Below are the code and all the weights of a small trained network. Each question names an input and a target symbol and asks about switching units off, where a switched-off unit gives its printed mean instead of its output.

import numpy as np


def w(rows, s, z=0):
    codes = np.array(rows[::2]) - 128.0
    scale = np.full(codes.shape[1], s)
    scale[-1] = z or s
    return codes * scale


def f(y):
    return y / 2 * (1 + np.tanh(0.7978845608 * (y + 0.044715 * y**3)))


def softmax(a):
    e = np.exp(a - a.max(-1, keepdims=True))
    return e / e.sum(-1, keepdims=True)


def log_softmax(a):
    a = a - a.max(-1, keepdims=True)
    return a - np.log(np.exp(a).sum(-1, keepdims=True))


def net(x, mask):
    ids = ['βγζλμξτ'.index(c) for c in x.split()]
    T = len(ids)
    res = E[ids] + P[:T]
    r = res
    for j in range(3):
        rows = slice(4 * j, 4 * j + 4)
        q, k, v = (r @ M[0][rows].T for M in (Q, K, V))
        z = softmax(np.where(np.tri(T) > 0, q @ k.T / 4**0.5, -1e9)) @ v
        o = O[0][rows]
        res = res + np.where(mask[j], z, o[:, -1]) @ o[:, :-1]
    y = f(res @ A[0][:, :-1].T + A[0][:, -1])
    res = res + np.where(mask[3:11], y, B[0][:, -1]) @ B[0][:, :-1]
    return log_softmax(res[-1] @ U[:, :-1].T + U[:, -1])


Q, K, V, O, A, B = {}, {}, {}, {}, {}, {}
E = w([
[162,192,123,248,74,33,168,218,160],'β',
[99,217,59,14,135,137,193,224,231],'γ',
[113,196,196,124,122,125,48,251,156],'ζ',
[180,231,160,168,252,75,136,204,8],'λ',
[134,121,42,205,212,94,255,85,156],'μ',
[37,19,149,180,89,233,192,229,217],'ξ',
[216,7,225,171,205,246,92,29,99],'τ',
],0.0048)
P = w([
[254,43,25,42,9,3,117,252,117],'0',
[118,254,8,202,2,251,144,10,2],'1',
[63,2,125,21,159,4,233,231,25],'2',
[254,159,185,98,176,70,254,254,245],'3',
[215,36,3,252,252,227,2,9,249],'4',
[5,38,197,73,242,102,227,155,53],'5',
[108,174,254,180,254,64,253,254,253],'6',
[5,254,224,254,232,254,244,3,127],'7',
[24,8,138,98,249,95,148,156,85],'8',
],0.0048)
Q[0] = w([
[158,128,6,71,16,75,2,3,23],'h1',
[16,191,15,244,104,239,29,2,89],'h1',
[245,247,19,251,115,248,111,6,169],'h1',
[240,145,242,140,205,85,249,253,212],'h1',
[251,2,4,106,3,50,2,5,2],'h2',
[70,18,193,21,63,7,243,240,28],'h2',
[160,253,131,233,2,252,150,2,19],'h2',
[229,4,3,144,227,25,2,160,201],'h2',
[79,250,243,203,237,233,254,249,253],'h3',
[253,7,16,132,231,49,22,243,250],'h3',
[113,52,249,14,89,4,250,253,154],'h3',
[18,131,1,149,7,232,2,3,3],'h3',
],0.0048)
K[0] = w([
[167,61,12,109,3,26,164,189,21],'h1',
[176,217,1,114,2,76,95,204,222],'h1',
[88,92,2,153,2,227,96,107,212],'h1',
[20,54,252,162,253,247,120,31,172],'h1',
[229,178,140,5,2,10,230,243,3],'h2',
[3,63,249,125,250,17,246,234,175],'h2',
[253,7,2,46,27,39,18,208,215],'h2',
[2,254,192,56,2,243,245,19,2],'h2',
[39,58,161,253,253,234,73,38,243],'h3',
[2,245,242,175,13,237,255,52,2],'h3',
[3,67,252,151,252,33,251,186,197],'h3',
[253,157,13,8,6,53,12,169,75],'h3',
],0.0048)
V[0] = w([
[120,115,107,31,52,42,153,212,254],'h1',
[116,226,8,191,25,114,203,220,213],'h1',
[123,5,110,111,24,246,170,44,241],'h1',
[94,144,63,188,79,36,237,237,25],'h1',
[152,10,253,222,89,194,45,145,20],'h2',
[60,236,98,8,27,244,3,191,231],'h2',
[16,38,72,13,241,45,252,130,100],'h2',
[160,24,61,181,20,13,232,169,201],'h2',
[231,117,20,219,224,103,216,50,52],'h3',
[26,3,137,239,26,228,114,50,167],'h3',
[157,77,8,70,207,225,188,59,77],'h3',
[218,253,105,160,219,7,155,198,74],'h3',
],0.0047)
O[0] = w([
[58,211,161,121,32,115,210,210,200,215],'h1',
[8,195,96,250,47,213,177,148,124,241],'h1',
[227,208,127,215,20,164,34,95,246,91],'h1',
[38,47,125,190,198,208,190,214,135,255],'h1',
[220,30,29,164,118,188,222,247,8,69],'h2',
[173,240,247,42,12,253,93,19,76,91],'h2',
[18,70,13,64,249,44,2,17,164,171],'h2',
[188,177,33,218,221,169,14,225,245,235],'h2',
[52,30,35,253,94,18,149,132,189,181],'h3',
[154,205,20,213,189,252,20,206,84,76],'h3',
[21,16,6,214,49,106,3,16,131,157],'h3',
[122,73,242,161,113,6,253,89,183,196],'h3',
],0.0048,0.0027)
A[0] = w([
[231,246,237,50,53,62,144,165,246,2],'n1',
[77,61,187,77,188,81,233,250,92,94],'n2',
[94,240,127,254,152,220,31,66,235,33],'n3',
[134,247,111,138,25,226,119,5,36,237],'n4',
[253,214,172,212,208,248,167,170,179,128],'n5',
[18,28,101,16,159,56,87,35,65,76],'n6',
[253,109,234,72,91,45,213,212,164,31],'n7',
[223,57,133,91,208,37,48,176,217,197],'n8',
],0.0048,0.0046)
B[0] = w([
[252,211,3,254,240,114,23,9,135,161],'n1',
[34,191,96,185,65,107,33,62,25,254],'n2',
[33,252,157,14,240,33,25,56,114,199],'n3',
[178,8,192,156,9,226,84,18,6,180],'n4',
[237,215,169,10,242,219,232,204,133,209],'n5',
[249,237,24,66,251,223,153,194,152,180],'n6',
[106,189,30,48,48,250,2,18,3,164],'n7',
[240,20,234,64,59,151,228,19,81,210],'n8',
],0.0048,0.0064)
U = w([
[96,183,230,1,246,130,249,253,252,150],'β',
[5,92,247,32,12,101,2,16,20,213],'γ',
[254,18,250,16,53,218,253,41,107,165],'ζ',
[39,37,252,254,18,3,251,117,179,190],'λ',
[148,188,10,241,231,27,46,20,254,70],'μ',
[172,246,31,73,242,181,12,62,2,3],'ξ',
[110,62,2,252,32,253,46,249,79,195],'τ',
],0.0048,0.0047)

Each question gives the input, a string of symbols that net reads in full, and the target symbol t.
The units are the heads (4 rows each of Q, K, V and O) and the neurons (one row each of A and B). Each row of codes is followed by its name. A weight is (code - 128) times the scale printed after its matrix; where a second scale follows, it is the last column's (O, A, B and U).
mask holds one flag per unit, heads first, then neurons. A switched-off unit (its flag False) gives its mean, the last column of its rows in O or B, instead of its output. The means were averaged over made-up inputs and are rounded, as every weight is.
A unit's drop is (log p(t) with every unit on - log p(t) with that unit switched off) / (log p(t) with every unit on - log p(t) with every unit switched off).
The circuit of an input: a set's keep is (log p(t) with only the set's units on - log p(t) with every unit switched off) / (log p(t) with every unit on - log p(t) with every unit switched off). Starting from all 11 units, units are removed one at a time, each time the one whose removal leaves the highest keep (on an exact tie, the one counted first), for as long as the keep stays at least 0.8.
units of the circuit, in order: the units of the circuit, biggest drop first
top k neurons: the k neurons with the biggest drops, biggest first
which heads matter: for each layer, one digit per head in row order, 1 if its drop is at least 0.15 and else 0, layers parted by /
input γ ξ ξ μ ξ, target ξ: which heads matter -> 001
input γ β γ μ γ, target β: which heads matter -> 010
input ξ β ζ λ β, target β: which heads matter -> 010
input τ μ γ γ ξ, target μ: units of the circuit, in order -> (h3; n3; h1)
input ζ γ γ γ τ τ ξ μ, target τ: which heads matter -> 011
input μ ξ λ μ ζ γ γ τ, target ζ: units of the circuit, in order -> (h2; n5)
input μ γ β γ, target μ: units of the circuit, in order -> (n1; h2)
input γ λ γ γ, target γ: top 2 neurons -> (n7; n2)
input μ γ ζ β, target ξ: units of the circuit, in order -> (h3; n7; n1)
input β γ τ ξ, target ζ: units of the circuit, in order -> (h1; n8)
input μ γ β ξ γ, target γ: which heads matter -> 010
input β λ ξ λ γ β β τ, target γ: which heads matter -> 011
input λ μ γ ζ, target λ: which heads matter -> 001
input ξ τ ξ γ ζ, target τ: units of the circuit, in order -> (h2; h3)
input λ ζ μ β ξ μ τ β, target ξ: units of the circuit, in order -> (h3; n3)
input μ γ ξ, target τ: units of the circuit, in order -> (h3; n3)
input γ τ ζ τ γ, target τ: which heads matter -> 011
input ζ ξ λ, target ξ: which heads matter -> 110
input ζ ξ γ μ ζ λ γ ξ, target ζ: which heads matter -> 010
input γ ζ ξ λ γ β τ, target ζ: which heads matter -> 100
input γ μ μ ζ μ γ, target μ: units of the circuit, in order -> (h2; h3)
input β λ μ, target μ: top 2 neurons -> (n6; n2)
